Each row has a name. Each piece below is followed by the name of the row it came from, unless a question asks for something else. Each question is about the rows just above it. Some pieces are copies with a little noise. Places in a row count from 0.

-2.78,4.02,-1.78,3.21,-7.90,-1.68,-6.09,8.01,0.22,2.73,-7.13,-1.62,-2.42,4.73,4.56,4.10  Z_237
4.02,4.73,-6.09,8.01,-1.78,-7.90,-1.62,4.10,-2.78,-2.42,3.21,-7.14,0.22,-1.68,4.56,-5.05  Z_223
3.22,-2.42,4.02,-7.90,-1.78,0.22,3.21,4.10,2.73,4.73,-1.62,-2.78,4.56,-6.09,-1.68,8.01  Z_27
Put -6.09,-1.78,-7.13,0.22,4.02,-7.90,8.01,-2.42,-1.68,-1.62,2.73,3.21,4.56,4.73,-2.78,4.10 back in order: which row is it? | Z_237
which: 4.02,4.73,-6.09,8.01,-1.78,-7.90,-1.62,4.10,-2.78,-2.42,3.21,-7.14,0.22,-1.68,4.56,-5.05 | Z_223
Which row holds these entries in another order? -7.90,-6.09,-2.78,-2.42,-1.78,-1.68,-1.62,0.22,2.73,3.21,3.22,4.02,4.10,4.56,4.73,8.01 | Z_27

-0.27,-4.24,5.45,7.54 -> Z_175
0.16,0.79,1.51,-0.62 -> Z_155
5.30,-6.99,-7.32,1.11 -> Z_964
-3.48,1.20,1.93,-1.23 -> Z_25
-0.61,0.16,1.51,0.79 -> Z_445
-3.47,5.40,3.91,-3.09 -> Z_162
which: -3.47,1.20,1.92,-1.25 | Z_25
0.16,0.79,-0.62,1.51 is which row reordered? | Z_155
Which row holds these entries in another order? -0.61,0.16,0.79,1.51 | Z_445

0.09,4.09,-1.68,2.50,-1.87,1.86,4.10,-3.00,-3.34,1.34 -> Z_740
1.40,3.47,0.14,2.10,6.01,0.07,-1.80,-2.16,3.31,1.45 -> Z_275
-1.01,-4.12,-0.48,-0.01,3.64,1.61,-4.84,3.06,0.43,-2.67 -> Z_227
-3.34,2.49,1.86,4.09,0.09,4.10,-3.00,1.34,-1.68,-1.87 -> Z_518
1.18,-0.60,1.57,-1.94,-0.79,2.72,3.77,-3.64,-4.60,-3.16 -> Z_791
-4.04,4.06,-2.61,2.06,0.10,0.03,-3.66,1.60,-3.29,0.56 -> Z_202
-1.47,0.02,1.53,-3.20,0.42,-0.30,-4.87,0.47,-4.38,-3.84 -> Z_488
6.01,-1.80,0.07,2.10,0.14,1.40,3.48,-2.16,3.31,1.45 -> Z_70
Put 1.45,3.31,-2.16,3.48,1.40,0.14,2.10,0.07,-1.80,6.01 back in order: which row is it? | Z_70
Put 1.34,-3.34,-3.00,4.10,1.86,-1.87,2.50,-1.68,4.09,0.09 back in order: which row is it? | Z_740

-4.51,-0.06,-3.43,-1.77,1.20,0.03 -> Z_973
4.86,0.18,3.79,0.80,-0.71,-0.85 -> Z_274
1.91,-0.70,1.22,1.10,0.17,1.13 -> Z_647
-4.88,-0.04,-2.47,-0.62,-1.24,-0.41 -> Z_259
6.32,-0.26,4.22,-0.07,1.11,-1.43 -> Z_97
-2.93,-0.18,-3.91,-1.20,3.13,1.59 -> Z_778
1.11,0.02,-0.22,0.21,0.82,1.62 -> Z_728
-6.30,-1.80,-2.48,0.31,-3.17,-1.07 -> Z_285
-2.47,-4.87,-0.62,-0.04,-1.24,-0.41 -> Z_955
-2.67,-0.07,-2.62,-1.70,3.08,0.86 -> Z_133
-0.07,0.00,0.02,-0.36,1.57,1.21 -> Z_110
-5.00,0.19,-3.08,-0.77,0.60,-0.75 -> Z_967
Row and place of -0.70 in the named rows: | Z_647, 1
which: -5.03,0.18,-3.08,-0.79,0.58,-0.75 | Z_967
-4.88,-0.62,-2.47,-1.24,-0.04,-0.41 is which row reordered? | Z_259
Row and place of 0.03 in the named rows: | Z_973, 5

-2.04,-0.67,-5.99,1.24,4.29,-1.01,-2.25,-1.16,3.01,8.35,-0.18,2.85,0.08,2.99,5.14,0.02,5.44,-5.54,-1.41,-0.72,3.94,-5.53,-1.87,0.69,-1.71 = Z_399
5.81,-4.24,1.85,2.88,-0.55,0.47,2.03,-4.91,-5.30,-1.47,-2.42,2.15,0.54,-6.47,-4.08,0.02,4.28,1.00,-6.60,-1.92,-3.80,-3.00,-1.87,1.99,4.07 = Z_284
0.32,-2.45,0.55,6.17,5.90,-3.95,-1.39,-0.22,0.93,-3.93,-3.54,-2.73,-0.37,-3.77,1.04,-1.30,3.11,-0.87,-1.41,2.86,-3.80,-3.00,-0.02,-1.91,5.52 = Z_469
1.89,-0.67,-4.69,2.06,-1.36,-3.95,1.18,0.72,-0.11,2.21,2.06,-3.43,-1.28,1.64,0.02,6.67,4.28,0.07,-1.41,-1.92,-1.22,5.83,-3.72,-1.26,0.46 = Z_468
Put -0.67,-4.69,2.06,-1.36,-3.95,1.18,0.72,-0.11,2.21,2.06,-3.43,-1.28,1.64,0.02,6.67,4.28,0.07,-1.41,-1.92,-1.22,5.83,-3.72,-1.26,0.46,1.89 back in order: which row is it? | Z_468
-2.45 is at row and place | Z_469, 1
0.46,-1.26,-3.72,5.83,-1.22,-1.92,-1.41,0.07,4.28,6.67,0.02,1.64,-1.28,-3.43,2.06,2.21,-0.11,0.72,1.18,-3.95,-1.36,2.06,-4.69,-0.67,1.89 is which row reordered? | Z_468

